Below are the code and all the weights of a small trained network. Each question names an input and a class and asks about switching units off, where a switched-off unit gives its printed mean instead of its output.

import numpy as np


def w(rows, s, z=0):
    codes = np.array(rows[::2]) - 128.0
    scale = np.full(codes.shape[1], s)
    scale[-1] = z or s
    return codes * scale


def f(y):
    return np.maximum(y, 0)


def log_softmax(a):
    a = a - a.max(-1, keepdims=True)
    return a - np.log(np.exp(a).sum(-1, keepdims=True))


def net(x, mask):
    res = np.array(x, float).reshape(1, 5) / 4 @ E
    y = f(res @ A[0][:, :-1].T + A[0][:, -1])
    res = res + np.where(mask, y, B[0][:, -1]) @ B[0][:, :-1]
    return log_softmax(res[-1] @ U[:, :-1].T + U[:, -1])


A, B = {}, {}
E = w([
[60,27,183,87,10,118,131,131,99],'x0',
[169,89,141,174,145,136,178,130,198],'x1',
[136,115,113,200,107,52,1,166,48],'x2',
[46,160,189,173,155,175,151,133,243],'x3',
[88,149,102,96,145,79,137,7,151],'x4',
],0.0078)
A[0] = w([
[49,122,160,97,74,144,117,123,115,52],'neuron 1',
[78,174,112,66,137,135,149,82,137,81],'neuron 2',
[105,119,202,121,119,244,233,182,208,156],'neuron 3',
[107,118,151,135,78,130,73,217,75,151],'neuron 4',
[125,151,124,188,171,88,91,108,152,68],'neuron 5',
[126,233,109,109,252,167,173,76,194,252],'neuron 6',
[220,137,39,99,132,65,94,115,2,170],'neuron 7',
[38,91,170,76,67,126,141,83,141,106],'neuron 8',
[111,122,147,135,78,128,81,211,80,153],'neuron 9',
[74,113,136,80,100,115,152,59,135,116],'neuron 10',
],0.0081,0.0023)
B[0] = w([
[111,157,141,112,111,91,108,93,108,174],'neuron 1',
[150,143,102,98,145,152,101,156,96,173],'neuron 2',
[183,74,113,63,124,199,175,154,130,240],'neuron 3',
[147,187,84,138,178,134,57,167,95,199],'neuron 4',
[119,140,142,165,141,106,123,135,175,165],'neuron 5',
[161,173,72,145,231,159,59,220,103,247],'neuron 6',
[141,75,128,14,109,156,167,121,2,235],'neuron 7',
[103,121,157,76,82,101,135,75,94,201],'neuron 8',
[142,178,89,137,179,138,66,155,99,194],'neuron 9',
[130,119,136,73,108,132,129,116,82,180],'neuron 10',
],0.01,0.011)
U = w([
[85,208,116,254,174,77,77,141,186,102],'0',
[142,42,170,130,51,143,223,98,238,71],'1',
[79,117,154,81,23,99,148,10,97,29],'2',
[179,138,93,106,163,174,116,186,104,252],'3',
],0.0088,0.0014)

Each question gives the input, the list of numbers given to net, and the class t.
The units are the neurons (one row each of A and B). Each row of codes is followed by its name. A weight is (code - 128) times the scale printed after its matrix; where a second scale follows, it is the last column's (A, B and U).
mask holds one flag per neuron, in row order. A switched-off neuron (its flag False) gives its mean, the last column of its row in B, instead of its output. The means were averaged over made-up inputs and are rounded, as every weight is.
A unit's drop is (log p(t) with every unit on - log p(t) with that unit switched off) / (log p(t) with every unit on - log p(t) with every unit switched off).
The circuit of an input: a set's keep is (log p(t) with only the set's units on - log p(t) with every unit switched off) / (log p(t) with every unit on - log p(t) with every unit switched off). Starting from all 10 units, units are removed one at a time, each time the one whose removal leaves the highest keep (on an exact tie, the one counted first), for as long as the keep stays at least 0.8.
units of the circuit, in order: the units of the circuit, biggest drop first
k most important neurons: the k neurons with the biggest drops, biggest first
drop of u: that unit's drop, to one decimal
input [3,8,-7,-6,-7], class 1: most important neuron : (neuron 6)
input [-3,-3,2,2,-4], class 0: units of the circuit, in order : (neuron 3; neuron 7)
input [-1,-1,5,2,3], class 0: units of the circuit, in order : (neuron 3; neuron 7; neuron 5)
input [-6,4,6,5,-8], class 0: units of the circuit, in order : (neuron 7; neuron 5)
input [6,7,7,1,4], class 2: 2 most important neurons : (neuron 6; neuron 8)
input [7,-6,1,2,-2], class 2: 2 most important neurons : (neuron 6; neuron 8)
input [-5,-4,1,7,7], class 0: 3 most important neurons : (neuron 7; neuron 3; neuron 5)
input [6,5,6,6,0], class 0: 2 most important neurons : (neuron 7; neuron 4)
input [7,6,1,-5,-1], class 2: 2 most important neurons : (neuron 6; neuron 3)
input [-3,-7,1,5,-4], class 0: 2 most important neurons : (neuron 7; neuron 3)
input [1,4,2,3,1], class 1: 3 most important neurons : (neuron 6; neuron 4; neuron 9)
input [-4,4,4,3,-2], class 0: 2 most important neurons : (neuron 7; neuron 3)
input [3,-7,6,-1,5], class 2: drop of neuron 2 : 0.0
input [4,0,-5,0,8], class 2: units of the circuit, in order : (neuron 8)
input [0,2,7,3,3], class 0: drop of neuron 3 : 0.1
input [5,1,0,-7,0], class 2: drop of neuron 6 : 0.8
